Below are the code and all the weights of a small trained network. Each question names an input and a class and asks about switching units off, where a switched-off unit gives its printed mean instead of its output.

import numpy as np


def w(rows, s, z=0):
    codes = np.array(rows[::2]) - 128.0
    scale = np.full(codes.shape[1], s)
    scale[-1] = z or s
    return codes * scale


def f(y):
    return y / 2 * (1 + np.tanh(0.7978845608 * (y + 0.044715 * y**3)))


def log_softmax(a):
    a = a - a.max(-1, keepdims=True)
    return a - np.log(np.exp(a).sum(-1, keepdims=True))


def net(x, mask):
    res = np.array(x, float).reshape(1, 7) / 4 @ E
    y = f(res @ A[0][:, :-1].T + A[0][:, -1])
    res = res + np.where(mask, y, B[0][:, -1]) @ B[0][:, :-1]
    return log_softmax(res[-1] @ U[:, :-1].T + U[:, -1])


A, B = {}, {}
E = w([
[207,172,118,111,23,107,68],'x0',
[19,40,121,83,104,58,135],'x1',
[88,127,222,185,124,169,134],'x2',
[63,200,143,149,147,101,105],'x3',
[172,212,109,179,127,41,111],'x4',
[104,202,142,3,140,212,56],'x5',
[179,84,77,167,129,136,185],'x6',
],0.0075)
A[0] = w([
[138,158,192,74,195,158,95,163],'n1',
[108,242,14,146,133,95,122,229],'n2',
[127,187,172,151,254,212,87,252],'n3',
[81,159,144,97,114,63,91,138],'n4',
[145,32,166,111,33,63,77,147],'n5',
[174,127,85,118,114,109,173,171],'n6',
[76,226,231,63,51,58,126,124],'n7',
[111,106,151,93,163,213,113,178],'n8',
[162,114,152,179,66,155,124,112],'n9',
[23,115,32,131,96,141,115,107],'n10',
[103,147,170,132,219,119,80,196],'n11',
[161,176,73,178,211,46,149,252],'n12',
[221,112,121,71,172,162,32,187],'n13',
[82,146,156,220,202,109,168,217],'n14',
[100,130,132,155,208,125,177,166],'n15',
[136,94,126,206,36,140,124,165],'n16',
],0.0078,0.0029)
B[0] = w([
[153,59,66,172,194,102,87,187],'n1',
[127,96,124,172,172,182,82,229],'n2',
[184,1,116,179,79,73,79,238],'n3',
[80,201,146,86,142,230,162,169],'n4',
[107,130,174,107,85,116,139,205],'n5',
[172,130,142,132,172,127,104,184],'n6',
[149,208,106,158,134,132,107,210],'n7',
[155,111,118,108,97,64,51,194],'n8',
[62,182,176,102,87,54,172,163],'n9',
[121,107,193,126,81,117,183,173],'n10',
[192,166,132,203,132,122,46,179],'n11',
[186,107,64,154,215,146,4,255],'n12',
[156,100,138,153,138,109,94,203],'n13',
[213,173,52,240,153,155,122,229],'n14',
[233,83,44,184,154,99,97,189],'n15',
[162,198,228,111,171,130,138,192],'n16',
],0.0078,0.007)
U = w([
[83,23,167,99,48,34,198,3],'0',
[56,254,143,154,117,232,235,49],'1',
[186,58,7,218,161,140,93,215],'2',
],0.0076,0.0011)

Each question gives the input, the list of numbers given to net, and the class t.
The units are the neurons (one row each of A and B). Each row of codes is followed by its name. A weight is (code - 128) times the scale printed after its matrix; where a second scale follows, it is the last column's (A, B and U).
mask holds one flag per neuron, in row order. A switched-off neuron (its flag False) gives its mean, the last column of its row in B, instead of its output. The means were averaged over made-up inputs and are rounded, as every weight is.
A unit's drop is (log p(t) with every unit on - log p(t) with that unit switched off) / (log p(t) with every unit on - log p(t) with every unit switched off).
The circuit of an input: a set's keep is (log p(t) with only the set's units on - log p(t) with every unit switched off) / (log p(t) with every unit on - log p(t) with every unit switched off). Starting from the 12 units with the biggest drops (on a tie, the unit counted first), units are removed one at a time, each time the one whose removal leaves the highest keep (on an exact tie, the one counted first), for as long as the keep stays at least 0.8.
units of the circuit, in order: the units of the circuit, biggest drop first
top k neurons: the k neurons with the biggest drops, biggest first
drop of u: that unit's drop, to one decimal
input [1,1,8,4,-2,1,8], class 1: units of the circuit, in order	n12; n1
input [-2,6,3,-1,-3,-3,-7], class 1: units of the circuit, in order	n3; n4; n12
input [-7,5,0,-3,-8,-4,-6], class 0: units of the circuit, in order	n12
input [6,3,-7,1,-2,4,0], class 1: top 2 neurons	n3; n12
input [0,7,-3,-4,3,2,-8], class 1: top 3 neurons	n4; n3; n7
input [8,8,-2,5,-4,-2,-6], class 1: top 2 neurons	n4; n7
input [8,6,-6,-8,4,0,1], class 0: drop of n5	0.2
input [-3,4,1,-4,-7,-6,4], class 0: drop of n12	0.3
input [4,-2,0,-5,-6,2,6], class 0: drop of n12	0.2
input [4,2,-2,-7,2,-8,-3], class 0: drop of n5	0.1
